Here is a tiny trained network, its code and every weight. The questions are about switching its units off for an input and a class, where a switched-off unit gives its printed mean instead of its output.

import numpy as np


def w(rows, s, z=0):
    codes = np.array(rows[::2]) - 128.0
    scale = np.full(codes.shape[1], s)
    scale[-1] = z or s
    return codes * scale


def f(y):
    return np.maximum(y, 0)


def log_softmax(a):
    a = a - a.max(-1, keepdims=True)
    return a - np.log(np.exp(a).sum(-1, keepdims=True))


def net(x, mask):
    res = np.array(x, float).reshape(1, 7) / 4 @ E
    y = f(res @ A[0][:, :-1].T + A[0][:, -1])
    res = res + np.where(mask, y, B[0][:, -1]) @ B[0][:, :-1]
    return log_softmax(res[-1] @ U[:, :-1].T + U[:, -1])


A, B = {}, {}
E = w([
[109,94,9,164,106,132,140,80,112,124,71],'x0',
[150,98,124,155,112,110,110,99,90,156,153],'x1',
[105,88,167,131,84,164,96,117,107,48,135],'x2',
[130,101,189,140,151,128,242,162,72,99,112],'x3',
[147,141,174,189,99,137,159,107,186,89,105],'x4',
[53,125,114,151,68,127,131,183,166,135,163],'x5',
[128,176,92,138,156,207,182,125,154,139,109],'x6',
],0.012)
A[0] = w([
[23,96,129,105,94,152,176,124,110,112,151,220],'neuron 1',
[78,60,165,117,141,178,115,193,107,111,170,155],'neuron 2',
[210,126,90,91,169,203,129,98,195,16,50,253],'neuron 3',
[130,124,78,231,107,103,117,122,238,197,124,198],'neuron 4',
[167,154,166,74,146,28,113,186,84,220,206,190],'neuron 5',
[187,222,172,130,108,188,118,68,177,183,82,202],'neuron 6',
[128,151,145,65,187,105,141,126,124,177,150,115],'neuron 7',
[170,86,149,178,155,164,162,132,88,107,135,155],'neuron 8',
[184,123,141,71,243,94,130,93,154,190,186,190],'neuron 9',
[144,213,95,153,124,217,128,89,163,98,89,170],'neuron 10',
[163,73,85,203,127,93,210,149,137,125,123,156],'neuron 11',
[123,204,113,170,103,229,133,171,192,140,174,241],'neuron 12',
[102,85,94,225,78,71,100,101,100,110,94,155],'neuron 13',
[65,168,140,158,111,106,130,185,134,254,154,184],'neuron 14',
[99,81,109,198,32,85,84,55,96,73,97,196],'neuron 15',
[99,146,144,122,186,177,61,200,121,142,163,242],'neuron 16',
[113,147,48,100,120,59,163,116,197,104,126,178],'neuron 17',
[189,121,141,193,162,164,157,133,93,118,146,192],'neuron 18',
[163,97,143,121,193,126,165,181,48,86,41,208],'neuron 19',
[130,130,98,127,69,75,36,118,213,102,60,222],'neuron 20',
[159,81,171,123,151,118,134,134,77,92,154,108],'neuron 21',
[148,180,151,124,114,95,132,118,100,229,163,159],'neuron 22',
[45,103,159,130,42,218,123,189,64,125,189,225],'neuron 23',
[163,86,100,87,110,113,150,36,72,31,60,255],'neuron 24',
[177,91,116,132,168,91,161,158,75,96,74,205],'neuron 25',
],0.0086,0.0031)
B[0] = w([
[94,203,112,146,91,76,170,140,142,131,161,203],'neuron 1',
[93,150,129,108,146,93,159,136,158,66,134,199],'neuron 2',
[100,128,196,203,141,142,99,54,92,150,142,230],'neuron 3',
[130,77,64,140,120,188,108,148,104,135,134,223],'neuron 4',
[184,115,105,21,143,93,75,145,168,123,62,247],'neuron 5',
[152,91,157,168,184,211,124,120,153,149,135,210],'neuron 6',
[119,147,181,160,151,84,75,148,158,184,98,185],'neuron 7',
[177,70,160,133,76,140,201,106,151,126,197,191],'neuron 8',
[187,94,165,115,254,145,71,99,137,198,82,226],'neuron 9',
[122,118,154,172,114,217,113,55,148,104,110,210],'neuron 10',
[195,98,47,106,116,125,178,125,101,116,141,204],'neuron 11',
[78,150,102,139,136,233,106,106,196,58,183,222],'neuron 12',
[71,96,72,141,74,80,146,119,134,170,125,213],'neuron 13',
[148,149,76,154,221,124,68,214,221,147,199,210],'neuron 14',
[103,72,128,185,14,76,159,138,161,213,98,238],'neuron 15',
[131,132,145,139,99,91,72,165,190,23,54,207],'neuron 16',
[135,198,80,199,128,157,60,131,66,185,104,186],'neuron 17',
[125,108,192,70,136,113,197,73,132,140,214,190],'neuron 18',
[194,159,137,79,146,54,171,56,89,120,164,228],'neuron 19',
[110,130,113,209,117,123,126,134,143,114,64,222],'neuron 20',
[155,157,143,66,115,102,102,142,88,105,158,188],'neuron 21',
[161,87,112,77,178,156,106,172,166,191,112,193],'neuron 22',
[68,160,137,53,104,63,160,153,214,56,93,238],'neuron 23',
[114,112,158,156,123,79,126,97,93,136,131,233],'neuron 24',
[166,109,144,78,130,56,185,46,53,151,150,204],'neuron 25',
],0.0077,0.012)
U = w([
[48,253,96,90,137,82,180,176,200,44,108,237],'0',
[83,71,72,178,53,80,128,174,154,183,57,194],'1',
[147,146,210,177,141,207,106,87,161,85,123,180],'2',
[222,122,144,67,112,60,186,103,96,125,231,108],'3',
[114,64,105,84,151,232,197,152,186,156,152,55],'4',
[150,187,117,129,190,126,133,104,70,202,17,51],'5',
[210,105,152,55,172,104,71,198,173,195,37,165],'6',
[147,216,1,169,133,169,104,189,163,115,182,9],'7',
],0.0081,0.0014)

Each question gives the input, the list of numbers given to net, and the class t.
The units are the neurons (one row each of A and B). Each row of codes is followed by its name. A weight is (code - 128) times the scale printed after its matrix; where a second scale follows, it is the last column's (A, B and U).
mask holds one flag per neuron, in row order. A switched-off neuron (its flag False) gives its mean, the last column of its row in B, instead of its output. The means were averaged over made-up inputs and are rounded, as every weight is.
A unit's drop is (log p(t) with every unit on - log p(t) with that unit switched off) / (log p(t) with every unit on - log p(t) with every unit switched off).
The circuit of an input: a set's keep is (log p(t) with only the set's units on - log p(t) with every unit switched off) / (log p(t) with every unit on - log p(t) with every unit switched off). Starting from the 12 units with the biggest drops (on a tie, the unit counted first), units are removed one at a time, each time the one whose removal leaves the highest keep (on an exact tie, the one counted first), for as long as the keep stays at least 0.8.
units of the circuit, in order: the units of the circuit, biggest drop first
top k neurons: the k neurons with the biggest drops, biggest first
drop of u: that unit's drop, to one decimal
input [3,-8,-8,1,-6,5,-7], class 6: units of the circuit, in order	(neuron 5)
input [4,-6,4,-3,-1,2,3], class 2: top 3 neurons	(neuron 10; neuron 3; neuron 12)
input [6,4,1,1,-6,-8,8], class 3: units of the circuit, in order	(neuron 19; neuron 18)
input [1,0,5,-6,8,-8,-4], class 1: top 2 neurons	(neuron 15; neuron 13)
input [5,-7,-7,8,-6,6,5], class 7: units of the circuit, in order	(neuron 17; neuron 14)
input [4,-1,-6,4,-4,7,-4], class 7: units of the circuit, in order	(neuron 14; neuron 15)
input [2,-4,-1,-5,-3,6,-3], class 7: units of the circuit, in order	(neuron 14; neuron 17)
input [-5,-1,7,7,7,3,-7], class 3: top 2 neurons	(neuron 8; neuron 21)
input [-8,4,-7,4,3,8,4], class 6: top 3 neurons	(neuron 5; neuron 22; neuron 7)
input [2,0,5,-2,-7,-6,-7], class 1: top 2 neurons	(neuron 15; neuron 18)
input [-2,-1,2,-5,-4,7,-7], class 0: top 2 neurons	(neuron 23; neuron 2)
input [2,-6,0,1,6,4,5], class 2: top 2 neurons	(neuron 10; neuron 3)
input [2,6,-3,-7,7,-6,-1], class 1: top 2 neurons	(neuron 15; neuron 13)
input [-1,-4,0,1,0,-3,-4], class 3: top neuron	(neuron 22)
input [4,-3,3,-6,-4,-2,2], class 1: top 3 neurons	(neuron 9; neuron 20; neuron 19)
input [-5,-5,-1,8,-5,-8,2], class 3: drop of neuron 19	0.2
input [0,2,6,0,8,-4,-2], class 3: drop of neuron 3	-0.2
input [-4,4,-6,8,-3,3,5], class 6: drop of neuron 22	0.7
